[[-28 -33  46  -3]
 [  3  37  -4 -12]
 [ 33 -22  55  20]]
Indices start at 0.
Give the entry in the top-left corner.
Answer: -28
The entry at row 1, column 0: 3
Give the top-right entry.
Answer: -3
The largest entry is 55
Give the top entry of the column that holds the largest entry.
Answer: 46
Give the entry just right of 37.
Answer: -4

W =
|   7 |  59 | -30 |  -3 |  -7 |  -9 |  43 | -53 | -24 |  29 |  13 |   0 |  14 | -42 |
|  26 |  31 | -12 |   3 | -14 |  -2 |  24 | -45 | -10 |   4 |  -7 |   4 |   8 | -51 |
|   4 |  10 |  10 |   8 |  -9 |  -6 |   8 | -16 | -14 |  -7 |  -9 |   8 | -29 |  19 |
|   3 |   8 |   9 |   9 |  -8 |   8 |   9 | -14 | -17 |  -4 | -11 |   9 | -24 |  21 |
|   2 |   4 |   8 |  10 |  -5 |  -2 |   9 | -13 | -24 |  -1 | -16 |   8 | -17 |  24 |
|  35 |  20 |  -4 |   6 | -17 |   2 |  16 | -42 |  -4 |  -7 | -15 |   6 |   5 | -54 |
|  -3 |  16 |  -2 | -32 |  25 |   5 |  14 |  -4 |   5 | -51 |  41 |  23 | -12 |  -2 |
|  61 | -20 |  22 |  16 | -27 |   7 | -13 | -31 |  16 | -45 | -44 |  12 |  -5 | -68 |
The smallest entry in the last row: -68
The largest entry in the first column?
Answer: 61
The fifth entry in reading order is -7
The fifth-last entry, reading row by row -> -45
The first entry, reading row by row is 7
The entry in the top-right corner: -42
The 3rd entry on the main diagonal -> 10
The entry directly below -11: -16
The smallest entry in the first column: -3
The 3rd smallest entry?
Answer: -53
The second entry on the diagonal from the top-right corner?
Answer: 8
The second entry on the main diagonal -> 31
The 3rd entry on the diagonal from the top-right corner?
Answer: 8
The second entry from the end, reading row by row: -5
The 2nd largest entry?
Answer: 59
The largest entry in the last column: 24
The entry just left of -53: 43
The 3rd entry from the end, reading row by row -> 12
The entry directly below 13?
Answer: -7

Questions about the row below.
1) Give the first entry from the right.
2) Give the 3rd-last entry.
3) Give the second entry from the left.
4) Give the 1st entry from the left.
array([-29, -32,  20,  61,  38, -42])
1) -42
2) 61
3) -32
4) -29

grid =
 257   492    64    34   281   214
 457   207   212    49   345   -51
-100   634   -23   421   478   493
 289  -625   920   936  -277   270
 363   239   290   298   620   -47
 167   391   250   395   584   134
-216   739  -139   467   501   616
 392   235   278   306   629   -51
 189   245   247   266   230   272
 -17   715   -48   356   613   296
 323   203   209   133   204   155
-227   862  -285   144   179   758
 327   -70   469   208  -121   253
Indices start at 0.
What is the entry in row 0 and column 2?
Answer: 64
The entry in row 1 and column 0: 457
What is the entry in the bottom-right corner?
Answer: 253
What is the entry just left of the smallest entry?
Answer: 289
What is the entry directly below 584?
Answer: 501
The entry in row 0 and column 1 -> 492
What is the entry just right of 204?
Answer: 155
The entry in the top-right corner -> 214
What is the entry in the bottom-left corner?
Answer: 327
The entry at row 2, column 0 -> -100
What is the top-left entry?
Answer: 257
What is the bottom entry of the column that holds the smallest entry?
Answer: -70
What is the entry just left of 133?
Answer: 209
What is the entry directly below 203?
Answer: 862
What is the entry just right of 298?
Answer: 620
The entry directly below the largest entry is 298
What is the entry in row 2 and column 2?
Answer: -23
What is the largest entry?
Answer: 936
What is the entry directly below the smallest entry?
Answer: 239
The entry directly above the smallest entry -> 634
What is the entry just left of 208?
Answer: 469
What is the entry directly below 501?
Answer: 629
The entry just right of 289 -> -625
What is the entry just left of 613?
Answer: 356
What is the top entry of the column that holds the largest entry?
Answer: 34
The entry just right of 230 -> 272
What is the entry directly below 167?
Answer: -216

[[3 5 5 4 5 4]
 [5 5 5 4 4 4]
 [2 3 3 5 4 3]
 [3 7 1 4 4 2]
 [6 5 5 4 4 6]
 [4 5 2 4 5 4]
 [4 4 4 7 6 5]
 [5 5 4 6 4 5]
 [4 3 6 6 1 4]]
The last entry, reading row by row: 4
Give the 1st entry in reading order.
3
The first entry on the diagonal from the top-right corner: 4
The 2nd entry on the main diagonal -> 5
The entry in the bottom-left corner: 4
Give the 2nd entry in reading order.
5
The second entry on the diagonal from the top-right corner is 4
The third entry on the diagonal from the top-right corner is 5
Give the third entry in reading order.
5

Questions about the array below.
1) Find the fourth-last entry, reading row by row.
2) Find the fifth-last entry, reading row by row.
3) Find the entry directly below the smallest entry.
4) Find the entry in the bottom-right corner.
5) Find the entry directly below the centre entry.
6) Find the first entry on the diagonal from the top-right corner.
7) Find the entry in the top-left corner.
8) Find the entry directly above the centre entry.
[[4 4 6 4 5 4 5]
 [4 5 5 5 5 5 3]
 [4 5 5 4 5 4 5]
 [4 4 5 4 5 5 5]
 [4 5 5 4 4 4 4]
 [5 4 7 4 4 4 5]
 [5 5 4 5 4 4 4]
 [5 5 5 5 5 5 5]
 [4 5 5 4 5 7 2]
 [4 5 4 4 4 4 4]
 [4 3 4 4 5 5 5]]
1) 4
2) 4
3) 4
4) 5
5) 5
6) 5
7) 4
8) 4

-32,24,-29,-1,6,4,-53
Give the entry just right of the largest entry.
Answer: -29
The entry just left of the largest entry: -32

[[ -7 -23  22   9  10  39 -16 -41  11  -5]
 [ 25  -9 -60  -7  17   2  13  27  -7   7]
 [-17  19 -14   2 -12  10  -3   7 -12 -21]
 [ 38  -7   3 -17  13  27 -23 -14  29  -8]
 [ 16   6 -29   3  -6  28  16  -9 -15 -28]]
Counting starts at 0.
Find the bottom-right entry.
A: -28
The entry just right of the largest entry is -16
The entry at row 2, column 0: -17
Find the top entry of the column that holds the smallest entry.
A: 22
Find the entry at row 1, column 0.
A: 25
The entry at row 0, column 0: -7
Find the entry in the top-right corner.
A: -5
The entry directly below 19 is -7
The entry in row 1 and column 1 is -9
Find the entry just right of -29.
A: 3
The entry just left of 17 is -7
Find the largest entry.
A: 39
The entry just left of the largest entry -> 10
The bottom entry of the column that holds the smallest entry -> -29
Find the entry directly below -60.
A: -14
Find the entry in the bottom-left corner.
A: 16
Find the entry directly below 39.
A: 2
The entry at row 0, column 1 -> -23
Find the entry directly above -15.
A: 29

A =
|  -2 |  -7 | -15 | -16 |  -1 |  60 | -12 |  -6 |   2 | -12 |   1 | -11 |  -6 |
|  -1 | -18 |  -4 |  11 | -29 |  22 |   1 | -11 | -38 |   1 |  -2 | -28 |   6 |
|  10 |   5 |   5 | -10 |  10 | -11 | -18 | -10 |  17 | -19 |   1 |   3 |  -1 |
Which number is the top-right entry? -6
The fourth-last entry, reading row by row -> -19
The top-left entry is -2
The bottom-left entry -> 10
The 3rd entry in reading order: -15
The entry in the bottom-right corner: -1
The bottom entry of the column that holds the largest entry -> -11
Which number is the fourth entry, reading row by row? -16
Which number is the entry just left of -15? -7
Which number is the entry directly below -16? 11
Which number is the entry just left of the smallest entry? -11
The entry just left of the largest entry -> -1
Which number is the entry directly below -38? 17
The entry directly above the centre entry -> -12
Which number is the last entry in the row that holds the smallest entry? 6
The top entry of the column that holds the smallest entry: 2
The entry directly below the largest entry is 22
The second entry on the diagonal from the top-right corner: -28
The largest entry in the first row -> 60
Which number is the third entry from the end, reading row by row? 1
The entry just right of the smallest entry: 1
Which number is the 2nd entry from the end, reading row by row? 3
Which number is the minimum? -38

Read these off the array that follows. Indices start at 0.
1) Read off the entry at row 0, column 1.
2) Read off the entry just right of 20.
3) Read off the entry in row 1 and column 0.
4) Read off the smallest entry.
5) Read off the entry in the top-left corner.
6) Read off the entry just left of the centre entry.
7) Read off the entry in row 1 and column 1.
8) Read off the entry in the bottom-right corner.
| -44 |   7 |  -5 |   7 |   4 |  11 |  19 |   1 |  12 |   6 | -10 |
|  -1 | -10 |  31 |  22 |  12 |  -2 |  -6 |   7 |  -2 | -20 |  -2 |
|   6 |  20 | -32 |  12 |   4 |  24 |  11 |   1 |   8 |  31 |  -2 |
| -15 |   3 | -23 |  -9 |   4 |  11 |  11 |  -4 |  12 |  23 |  14 |
|  13 |  -6 |  22 | -14 |  37 |  -2 |   2 | -10 |   1 | -20 |   6 |
|   6 | -10 | -23 |   1 | -12 | -14 | -49 | -32 |  -6 | -11 |  -2 |
| -15 |   7 |  22 |   1 | -36 | -20 |   2 | -21 | -13 | -28 |  38 |
1) 7
2) -32
3) -1
4) -49
5) -44
6) 4
7) -10
8) 38
